[ -80  266   33  486 -346  -67   35   42  261  -24 -399 -173  364 -112
 -583 -246  210 -418  104 -163 -751 -437  477   72 -117 -703   98  120
  -75  434 -554  -57  114   99 -278  -95 -157    3 -357]	2
[-111  -74 -142  156   75 -559  215  228 -100  226   83    1   39  -99
 -231 -154 -212 -377  115   10 -468 -338  199  -69  394  -97  -32  176
 -278  713  107  -87  124  208 -252   -9 -177  126 -174]	7
[  27  203  503  -90  200   81  -39  150  114 -246  312  562  772 -140
 -134 -146  196 -518   -3 -252 -481  -80  699 -373 -189 -308 -415 -305
 -248   78   39  -74  210 -185 -367  356  205  166 -261]	6
[ -69  -89 -178   72   -9 -553  202  259 -113  316  153  -33  -70  -20
 -191 -175 -301 -308  200   18 -429 -359  117   59  420  -77   -2  226
 -321  733  130  -30   68  257 -232   16 -221   69 -118]	3
[  63 -132  284 -103  347 -207   14  267  277 -127  180  596  667 -132
  -13 -303  108 -349  -55 -256 -487   46  519 -445 -204 -133 -427 -480
 -105   23  175 -255  421 -241 -446  237  171  228 -200]	6
[-100  356   30  518 -367 -161  139   59  218  -87 -459 -222  427 -117
 -512 -267  213 -491  110  -77 -646 -457  491  127  -69 -736  200  153
  -99  452 -533  -24   79   89 -238 -153 -270  -52 -352]	6
[ -60  287   20  493 -302 -227  103   44  239  -62 -482 -167  421 -125
 -447 -230  213 -467   64  -85 -635 -388  531   61  -25 -679  153   70
  -90  431 -489   32  114   73 -293 -126 -174  -42 -317]	6
[  95  -65  349 -168  338 -200    6  218  306 -100  311  559  639 -107
   -6 -273   98 -364  -11 -207 -491   10  566 -366 -212 -171 -495 -466
 -165  -67  149 -230  386 -236 -409  262  211  237 -160]	0
[   5  282  499  -58  182   55  -54  128   40 -190  255  573  773 -150
 -134  -86  193 -522   14 -236 -490 -133  702 -335 -161 -344 -410 -277
 -236   46  -26  -81  151 -144 -375  366  249  142 -276]	0
[-118 -169  -97   64   61 -754  284  285  156  395  -10   63   66 -134
 -253 -261 -343 -421  175  -19 -535 -342  298 -103  353  -96  -65  145
 -356  680  124 -242  183  225 -396 -128 -100  106 -216]	2
[  50  -45  346 -239  333 -265   19  180  293    4  234  595  604  -46
   77 -297   26 -375    1 -212 -454  -23  553 -295 -154 -129 -460 -456
 -194  -13  211 -228  406 -278 -485  189  206  225 -190]	6
[   1  256  440   -6  228   74  -35  204   50 -343  284  604  767 -215
 -158 -103  247 -532  -64 -281 -457  -71  729 -369 -143 -347 -396 -289
 -182   50   -3  -70  173 -154 -383  390  220  173 -257]	0
[-104 -163  -58   -5   49 -783  336  139  224  329  128  -48  -88   -9
 -341 -376 -353 -446  176   -8 -584 -384  282   37  327 -139  -96  237
 -449  711  275 -241  340  157 -393 -259 -228  185 -264]	7
[  43  -13  394 -220  277 -124  -34  223  255   24  299  580  586  -32
   -9 -317   50 -339   72 -280 -542  -43  600 -385 -179 -137 -523 -431
 -164   31  183 -297  381 -188 -439  259  224  249 -255]	3
[ -68  -18 -171   44   45 -526  152  237 -150  297   36  -68 -110    2
  -34 -195 -272 -207  138   91 -461 -365   89   -2  321  -62   -9  132
 -297  664  218 -146  132  195 -237   -2 -195  148  -98]	5
[  25  -22  344  -90  325 -201    6  246  208  -64  242  562  641 -143
   23 -289  115 -373  -34 -234 -493  -43  552 -466 -165 -192 -428 -385
 -142   82  145 -265  384 -173 -456  252  160  226 -268]	9
[ -14  244  445   -2  217   18  -57  119   50 -245  227  562  731 -184
 -131 -136  210 -519  -34 -234 -508 -130  696 -381 -148 -370 -350 -274
 -201  100   19 -118  158 -141 -423  393  224  181 -303]	1
[ -17  234   32  427 -306 -203   54   71  330  -72 -398 -281  325 -110
 -456 -286  156 -464  100  -76 -705 -396  520  128 -144 -710  156   37
 -129  405 -443    4  143   21 -284 -206 -240  -11 -306]	6
[  21  415  247  453 -355  -43   61   23  261 -239 -228 -195  378   31
 -497 -214  217 -509  146    8 -725 -528  636  273  -78 -722  116   90
 -105  400 -501  -70   55   18 -190 -151 -240  -21 -382]	1
[  30  408  247  423 -328  -82   92  -34  283 -208 -240 -208  412   21
 -525 -158  213 -524  129  -33 -654 -458  616  249  -91 -768  126  142
 -116  460 -467   27    4   24 -190 -143 -189   -7 -389]	7
[  77  -81  358 -277  321 -318   33  187  317   45  192  593  624  -44
   37 -348   12 -295    6 -185 -503  -13  485 -237 -281 -168 -441 -470
 -227  -22  255 -315  460 -298 -459  169  154  269 -183]	1
[  67  414  268  435 -350  -56   87    0  336 -193 -316 -188  398   56
 -429 -224  194 -460  141   -2 -664 -485  673  259 -139 -739   93   72
 -101  407 -480  -81   69    0 -228 -128 -191  -23 -364]	2
[ -43 -190  -19  -41   53 -770  332   95  289  387  201   -7 -105   16
 -306 -377 -407 -471  204   24 -587 -379  357   89  363 -159  -50  244
 -481  735  230 -139  264  199 -441 -152 -185  169 -228]	9
[ -45  -98 -205   -5   83 -547  125  180 -149  287  152  -61 -173   29
  -54 -193 -322 -200  139   66 -424 -338   55   66  427  -31    0  162
 -301  684  210  -54   98  235 -261   58 -171  124  -70]	5
[  14  269  458   11  193   71  -32  152   26 -238  233  589  771 -160
 -140 -114  239 -524  -14 -239 -493 -125  717 -358 -204 -376 -369 -285
 -204   62  -21 -105  158 -146 -374  400  186  203 -293]	0
[  32  481  225  487 -336 -124  125   56  225 -264 -328 -214  463  -17
 -487 -140  226 -534  156   14 -607 -486  636  242  -97 -784  138  154
 -113  429 -496  -48  -24   20 -174 -174 -241  -34 -405]	2
[ -70  196  -33  495 -286 -184  102  103  303 -105 -395 -260  379 -167
 -543 -304  202 -460   78 -113 -679 -397  486  163  -52 -695  176   95
  -90  447 -460   26  209   24 -259 -213 -285  -23 -277]	8
[ -65  333  455   89  162  106  -81  162    4 -267  169  620  899 -216
 -245  -36  293 -527   -2 -286 -465  -90  722 -365 -193 -348 -358 -255
 -180   32  -38 -125  151 -112 -361  423  200  142 -280]	4
[  29  281  517  -80  229   35  -77  120  138 -237  254  558  773 -124
 -100 -147  185 -478   24 -262 -491  -79  740 -325 -216 -300 -422 -346
 -244  -19   67 -126  203 -175 -417  354  261  186 -279]	4
[ -50  315   72  459 -287 -170   54  -22  293  -96 -402 -276  368 -117
 -480 -294  206 -461   81  -68 -706 -453  560  158  -82 -760  170   42
 -151  390 -474   16  162   30 -275 -158 -240   13 -295]	8
[ -82  272    9  452 -300 -226  122    1  270  -12 -462 -232  371 -111
 -405 -327  140 -447   79  -36 -697 -440  486  111 -123 -688  201   43
 -117  401 -457  -57  180   53 -314 -145 -248   -4 -306]	6
[  24  247  471  -64  233  -27  -45  126  120 -234  272  539  782 -171
  -82 -172  178 -520  -14 -201 -487  -86  713 -325 -202 -356 -376 -313
 -244    9   63  -71  204 -173 -395  355  187  158 -233]	9
[  86  -56  369 -178  344 -205   13  162  253  -78  244  582  633  -59
    0 -291   61 -360    4 -199 -528  -22  575 -296 -238 -183 -456 -424
 -168   28  203 -262  388 -281 -420  200  213  261 -233]	5
[-153 -104  -48   17   54 -833  385  140  171  348  -16   17  -18  -60
 -327 -347 -323 -487  179   63 -519 -392  269  157  346 -206   37  306
 -437  768  264 -228  252  123 -421 -281 -290  213 -220]	5
[  61  -90  427 -202  332 -139    8  226  306  -47  326  579  598  -84
  -16 -312   64 -347    4 -271 -490  -21  558 -337 -220 -185 -461 -408
 -179   57  207 -272  391 -239 -430  254  181  247 -213]	5
[-154 -218 -120   39   17 -733  323  194  202  392  100  -15  -82  -57
 -385 -339 -304 -457  159  -36 -568 -381  306  -43  403 -126  -71  274
 -399  773  173 -196  331  186 -401 -242 -224  200 -213]	6
[  52  379  180  462 -333 -151   73  -70  249 -209 -336 -194  400   35
 -505 -224  190 -484  200    0 -736 -488  631  219  -83 -676  139  117
  -99  389 -444  -48   68   46 -266 -193 -221  -15 -355]	8
[  18   34  373  -84  268 -114  -33  214  170   -3  285  624  622  -61
  -40 -282  120 -406   18 -269 -543 -112  594 -368 -221 -277 -432 -305
 -145   43   59 -282  264 -175 -430  323  183  252 -287]	9
[  64  149  455 -112  210  -21  -53  123  186 -234  340  521  747 -164
 -133 -150  167 -488    6 -240 -503  -40  703 -291 -228 -341 -418 -341
 -272  -15   45  -31  224 -170 -394  399  207  174 -232]	1
[  18  259  482   21  233   59  -68  266  117 -349  214  611  815 -200
 -149 -130  244 -457  -33 -291 -450  -37  721 -427 -201 -309 -416 -335
 -173   39   93 -187  205 -149 -383  380  235  172 -311]	4
[ -43  257  484  -43  169   57  -52  126  121 -187  254  555  811 -157
 -164 -143  187 -472   34 -250 -507 -129  706 -247 -278 -416 -416 -281
 -207   23    4 -159  214 -222 -325  376  175  177 -264]	8
[-118 -167  -77   88   41 -822  377  137  224  313   76  -43  -54  -52
 -307 -385 -288 -439  141   45 -582 -388  327   58  308 -188  -35  264
 -434  698  263 -188  351  119 -417 -226 -268  237 -212]	3
[  57  -84  310 -130  332 -168  -17  214  271  -73  222  584  672  -84
  -66 -295  123 -375    4 -242 -482  -22  549 -367 -170 -183 -470 -444
 -138    9  161 -259  390 -226 -389  272  184  235 -239]	4
[-126 -195  -89   37   24 -757  360  210  233  393  201   -1  -90  -64
 -385 -359 -388 -464  183   -2 -540 -406  296   33  382 -155  -26  332
 -440  810  221 -214  275  237 -417 -206 -251  170 -236]	9
[  45  408  222  524 -362  -34   72   26  288 -285 -273 -240  454   -1
 -574 -185  250 -521  171   32 -711 -480  666  286 -180 -793  157  149
  -73  403 -523  -56    4   14 -148 -145 -257   10 -362]	4
[  54   15  343  -98  335 -202   40  244  192 -100  158  590  736 -127
   -2 -271  118 -380    0 -215 -432  -10  549 -402 -188 -178 -427 -441
 -141   14  132 -295  381 -209 -420  220  169  215 -245]	4
[ -71 -115  -23   35   95 -748  242  177  173  357  146    7  -17  -45
 -189 -268 -350 -468  164   53 -566 -396  319  -13  378  -78  -46   96
 -438  595  125 -166  141  224 -395 -118 -142  134 -162]	9
[  40  263  480  -77  160   54  -65  123   87 -180  176  552  779 -113
 -143 -146  160 -478   54 -237 -535 -108  712 -335 -211 -363 -397 -356
 -248   67   33  -99  212 -139 -378  359  200  176 -314]	8
[ -70  267    5  434 -258 -230  131   50  293  -31 -420 -233  343 -140
 -396 -313  153 -443   41  -79 -647 -413  472   95  -37 -675  128    4
 -123  405 -418  -21  221   51 -286 -156 -210  -29 -326]	7
[ -70 -242 -104    3   96 -883  385  153  274  308  103  -15  -84  -87
 -274 -348 -376 -421  138   44 -555 -334  319   67  359 -110  -32  172
 -445  699  276 -155  345  158 -441 -263 -216  223 -190]	5
[  56  372  263  378 -359 -151   53  -10  332 -125 -314 -238  334   63
 -483 -220  171 -459  183    8 -708 -478  614  269 -110 -709  108   83
 -127  444 -383  -58   71   30 -214 -230 -251   24 -355]	7
[ -32 -138  -63   -2   85 -713  205  153   48  331   50  -16  -21  -21
 -148 -275 -319 -318  177   52 -523 -330  220  -38  324  -63  -63  147
 -380  661  210 -166  207  184 -382  -97 -143  145 -152]	2
[ -88  -89 -148   57   44 -624  217  235  -63  288    8   -3    6  -89
 -166 -204 -291 -375  178   69 -494 -328  174   -8  365 -103   25  162
 -320  713  174 -115  131  235 -322  -45 -208  101 -173]	5
[  -6  233   67  372 -283 -241   34   27  375  -19 -464 -248  323  -98
 -403 -314  167 -371   79  -54 -688 -388  540  130 -135 -700   93   18
 -113  384 -416  -78  228   16 -349 -190 -185   21 -284]	2
[ 144 -146  308 -294  379 -361   15  157  287   49  110  613  510   -2
  172 -425  -21 -288  -19 -163 -508  -31  522 -381 -125  -60 -450 -564
 -183   27  292 -307  497 -226 -606  127  213  277 -213]	3
[  79   29  425 -202  327 -179   -8  179  301  -89  329  575  674  -48
   -8 -269   51 -367   50 -252 -470  -39  626 -265 -184 -201 -480 -448
 -195  -58  156 -234  340 -257 -402  242  221  215 -209]	8
[ -20  278   49  394 -276 -270  113  -12  360  -86 -382 -256  371 -116
 -383 -290  132 -464   34   14 -675 -415  499  237 -154 -752  156   -6
 -166  338 -482    9  175   17 -285 -149 -251  -32 -281]	9
[  25  253  519  -22  236   69 -114   30   45 -284  234  535  815 -133
 -170 -131  247 -518  -49 -243 -524  -77  711 -401 -203 -397 -408 -322
 -210   46   28  -55  205 -169 -382  395  247  189 -299]	7
[ -83  230    4  495 -264 -192   63   42  273  -46 -368 -258  322 -173
 -469 -324  228 -435   61 -116 -713 -430  533   -1  -60 -691  134  112
  -77  483 -442  -37  204   71 -289 -159 -231    8 -326]	9
[  64  381  178  449 -369 -145  106   54  315 -225 -363 -230  428    2
 -469 -198  174 -454  135   30 -667 -438  621  235 -167 -744  113  110
 -102  372 -480  -82   81   50 -246 -161 -223  -31 -359]	2
[  24  454  222  514 -446  -21  125  122  282 -264 -263 -211  470  -23
 -558 -174  204 -504  207    0 -684 -484  634  242 -170 -754  148  171
  -87  431 -516  -44  -25   47 -111 -163 -255  -71 -393]	6
[  60  390  262  448 -359 -111   96   28  319 -214 -250 -225  350   56
 -453 -250  172 -482  171   38 -720 -512  664  290 -135 -727  134  121
  -98  423 -429  -74   26    1 -208 -198 -234    8 -346]	3
[  43   17  323  -30  333 -220   84  257  162 -140  182  671  728 -156
   29 -248  117 -401  -52 -216 -427  -44  577 -333 -200 -205 -387 -371
 -100   71  110 -259  326 -254 -426  229  150  195 -242]	9
[  59  -70  333 -217  365 -296    3  148  241   -1  154  628  590  -73
   85 -270   42 -353  -43 -202 -458  -57  527 -318 -110 -120 -442 -529
 -159   -9  136 -276  389 -213 -506  220  200  230 -185]	0
[ -77  366   91  532 -305  -59   30  -22  223 -164 -328 -244  409  -77
 -540 -326  210 -494   93  -73 -773 -457  565  186 -159 -723  162  106
 -127  363 -484  -43  157   30 -263 -120 -208  -17 -343]	4
[ -51  -54  -93   11   53 -639  165  175    0  316   61  -50  -72   12
  -93 -248 -306 -262  179   70 -501 -355  198   47  291  -53  -41  102
 -374  625  256 -167  221  169 -323  -66 -195  156 -146]	4
[-122 -120  -65   67   22 -678  393  135  204  268  143   -9  -33  -75
 -424 -338 -317 -469  185  -32 -559 -377  311   20  384 -131  -51  311
 -408  791  239 -149  283  186 -377 -205 -187  160 -262]	7
[  10  299  461   30  200   71  -42  134   35 -399  199  582  859 -224
 -184  -38  268 -546  -49 -219 -496  -48  685 -356 -245 -380 -372 -310
 -194   55  -13  -16  160 -226 -358  341  221  165 -316]	6
[  12  357  181  388 -389 -125   93  -27  358 -148 -285 -250  399   38
 -535 -248  142 -469  217   24 -733 -478  599  349 -190 -758  129  167
 -123  373 -435  -80   89    5 -211 -171 -265  -17 -318]	8
[ -63  287   44  509 -310 -165  106   63  288 -109 -397 -206  392 -159
 -459 -268  213 -483   44  -73 -641 -424  541  139  -45 -766  177   85
  -82  437 -508   38   89   58 -274  -91 -198  -49 -302]	3
[  65  -55  273 -172  287 -236   34  178  219   30  114  549  638  -36
  103 -312   63 -310   -5 -170 -419  -10  474 -265 -197 -162 -431 -494
 -132  -32  135 -247  424 -224 -433  274  108  192 -126]	3
[  61  -57  394 -231  356 -242  -21  178  284   10  255  585  624  -78
   65 -329   43 -337    7 -196 -493  -33  614 -336 -222 -215 -470 -455
 -189   54  263 -266  416 -294 -457  216  202  303 -197]	8
[-131 -111  -85  145   87 -656  242  262  -30  215   88   44   81 -161
 -265 -107 -244 -434  112   28 -445 -337  223  -72  429 -118  -30  247
 -317  751  107 -131   74  214 -289  -72 -116   70 -184]	5
[  34  309  562 -117  204  -15  -58  122   35 -179  242  605  754 -107
  -67 -180  143 -501   65 -230 -488 -152  693 -304 -187 -358 -383 -310
 -277   56   99 -139  138 -174 -405  330  199  169 -328]	3
[ -85 -227  -70  -76   11 -843  355  104  301  410  109  -83  -91   19
 -339 -360 -382 -446  197   25 -560 -361  271  143  332 -144  -70  245
 -466  701  232 -170  330  176 -413 -271 -260  188 -196]	7
[ -58  280   16  424 -296 -255   96  -51  239   60 -514 -197  343  -66
 -453 -295  140 -470   93  -42 -646 -476  481  164    2 -721  182  129
 -133  437 -505  -33  112   88 -356 -152 -190  -32 -285]	2
[  49  417  233  386 -396  -97   79  -26  355 -153 -319 -256  380   68
 -459 -224  164 -451  174   13 -727 -501  643  333 -187 -717   92   22
 -134  311 -476  -71   96   22 -185 -184 -254   -2 -341]	7
[  39  -84  342 -219  338 -254   46  183  245  -17  186  552  664 -127
   65 -321   77 -373  -49 -159 -446  -20  486 -360 -200 -201 -428 -494
 -189   25  168 -274  462 -227 -433  256   99  223 -174]	0
[   7  433  215  551 -411  -12   86  -22  214 -226 -297 -239  416   33
 -555 -188  213 -559  121   25 -714 -552  627  268  -71 -817  179  194
  -85  463 -582   -7  -20   88 -171 -105 -233  -68 -396]	7
[ -80 -126  -58  -72   62 -720  216  219  124  406  125   49  -74  -27
 -166 -251 -385 -362  190   13 -537 -366  260    2  369  -44 -104   80
 -402  613  187 -215  187  223 -374  -89 -108  123 -166]	0
[ -84  -57 -136  121   65 -558  179  246 -107  263  169  -17  -52  -67
 -158 -140 -272 -325  124   32 -446 -367  160  -53  402  -63  -28  205
 -312  725  115  -90   64  240 -241   12 -159   79 -115]	9
[  25  125   32  344 -273 -258   89  -55  430   21 -390 -277  284  -64
 -384 -372  100 -398   88  -30 -707 -413  492  240 -124 -691  127  -19
 -147  353 -457   -1  267    3 -341 -156 -240   -5 -241]	2
